Below are the code and all the weights of a small trained network. Each question names an input and a class and asks about switching units off, where a switched-off unit gives its printed mean instead of its output.

import numpy as np


def w(rows, s, z=0):
    codes = np.array(rows[::2]) - 128.0
    scale = np.full(codes.shape[1], s)
    scale[-1] = z or s
    return codes * scale


def norm(h):
    return h / np.sqrt((h * h).mean(-1, keepdims=True) + 1e-5)


def f(y):
    return y / 2 * (1 + np.tanh(0.7978845608 * (y + 0.044715 * y**3)))


def log_softmax(a):
    a = a - a.max(-1, keepdims=True)
    return a - np.log(np.exp(a).sum(-1, keepdims=True))


def net(x, mask):
    res = np.array(x, float).reshape(1, 2) / 4 @ E
    u = 0
    for l in range(3):
        y = f(norm(res) @ A[l][:, :-1].T + A[l][:, -1])
        res = res + np.where(mask[u : u + 6], y, B[l][:, -1]) @ B[l][:, :-1]
        u += 6
    return log_softmax(norm(res)[-1] @ U[:, :-1].T + U[:, -1])


A, B = {}, {}
E = w([
[24,2,63,14],'x0',
[203,137,42,180],'x1',
],0.0083)
A[0] = w([
[95,137,216,141,251],'L0N0',
[117,94,106,96,198],'L0N1',
[173,165,157,98,105],'L0N2',
[196,131,137,159,152],'L0N3',
[169,172,128,124,152],'L0N4',
[171,84,121,9,193],'L0N5',
],0.011,0.0024)
B[0] = w([
[207,157,107,66,250],'L0N0',
[206,120,62,122,206],'L0N1',
[14,93,38,134,157],'L0N2',
[245,104,138,73,220],'L0N3',
[35,115,6,3,187],'L0N4',
[161,229,147,81,253],'L0N5',
],0.0049,0.0045)
A[1] = w([
[93,102,57,110,118],'L1N0',
[138,198,231,186,254],'L1N1',
[101,65,118,121,151],'L1N2',
[60,134,252,125,89],'L1N3',
[196,146,127,193,104],'L1N4',
[53,69,60,126,136],'L1N5',
],0.013,0.0021)
B[1] = w([
[109,114,177,142,199],'L1N0',
[60,125,157,90,253],'L1N1',
[110,243,128,139,156],'L1N2',
[112,41,28,33,199],'L1N3',
[46,154,205,126,242],'L1N4',
[117,242,255,204,199],'L1N5',
],0.0088,0.0056)
A[2] = w([
[83,131,187,153,102],'L2N0',
[158,152,134,152,91],'L2N1',
[162,147,109,249,255],'L2N2',
[118,175,117,107,146],'L2N3',
[101,112,116,96,142],'L2N4',
[152,145,156,60,205],'L2N5',
],0.016,0.0026)
B[2] = w([
[131,140,231,210,201],'L2N0',
[122,160,37,33,158],'L2N1',
[86,1,146,67,223],'L2N2',
[132,126,38,163,197],'L2N3',
[42,72,157,149,167],'L2N4',
[235,123,98,230,255],'L2N5',
],0.0064,0.008)
U = w([
[91,197,249,209,183],'0',
[101,31,136,70,196],'1',
[237,111,84,207,117],'2',
[113,177,104,132,2],'3',
],0.017,0.0097)

Each question gives the input, the list of numbers given to net, and the class t.
The units are the neurons (one row each of A and B). Each row of codes is followed by its name. A weight is (code - 128) times the scale printed after its matrix; where a second scale follows, it is the last column's (A, B and U).
mask holds one flag per neuron, layer by layer. A switched-off neuron (its flag False) gives its mean, the last column of its row in B, instead of its output. The means were averaged over made-up inputs and are rounded, as every weight is.
A unit's drop is (log p(t) with every unit on - log p(t) with that unit switched off) / (log p(t) with every unit on - log p(t) with every unit switched off).
The circuit of an input: a set's keep is (log p(t) with only the set's units on - log p(t) with every unit switched off) / (log p(t) with every unit on - log p(t) with every unit switched off). Starting from the 12 units with the biggest drops (on a tie, the unit counted first), units are removed one at a time, each time the one whose removal leaves the highest keep (on an exact tie, the one counted first), for as long as the keep stays at least 0.8.
circuit, biggest first: the units of the circuit, biggest drop first
unit that matters most: the unit with the biggest drop
top k neurons: the k neurons with the biggest drops, biggest first
k most important neurons of layer l: the k neurons of layer l with the biggest drops, biggest first
drop when u is switched off: that unit's drop, to one decimal
input [-1,1], class 2: top 3 neurons	(L0N3, L1N4, L0N4)
input [8,6], class 0: circuit, biggest first	(L1N5)
input [0,5], class 1: top 3 neurons	(L1N1, L0N5, L0N0)
input [-3,2], class 2: top 3 neurons	(L0N4, L0N3, L1N5)
input [2,-3], class 2: circuit, biggest first	(L2N5, L1N1, L1N4)
input [6,6], class 0: 2 most important neurons of layer 1	(L1N5, L1N0)
input [-6,8], class 1: circuit, biggest first	(L2N2, L1N5, L2N5, L0N5)
input [3,2], class 2: top 2 neurons	(L0N5, L0N2)
input [-3,4], class 1: 2 most important neurons of layer 1	(L1N1, L1N3)
input [-2,2], class 2: 2 most important neurons of layer 0	(L0N3, L0N4)
input [0,2], class 2: top 2 neurons	(L0N3, L0N2)
input [-3,-3], class 2: top 3 neurons	(L0N0, L0N4, L1N4)
input [-1,0], class 2: top 2 neurons	(L0N3, L1N4)
input [-3,7], class 1: unit that matters most	L2N2
input [-2,-4], class 1: top 2 neurons	(L0N1, L0N3)
input [0,0], class 2: 3 most important neurons of layer 0	(L0N4, L0N2, L0N1)
input [-2,1], class 2: top 2 neurons	(L0N3, L0N4)
input [7,6], class 0: 2 most important neurons of layer 1	(L1N5, L1N0)
input [6,-5], class 0: drop when L1N5 is switched off	1.0
input [-4,-6], class 1: drop when L1N3 is switched off	0.8
input [-2,-2], class 2: unit that matters most	L0N0
input [8,1], class 0: drop when L1N5 is switched off	0.4
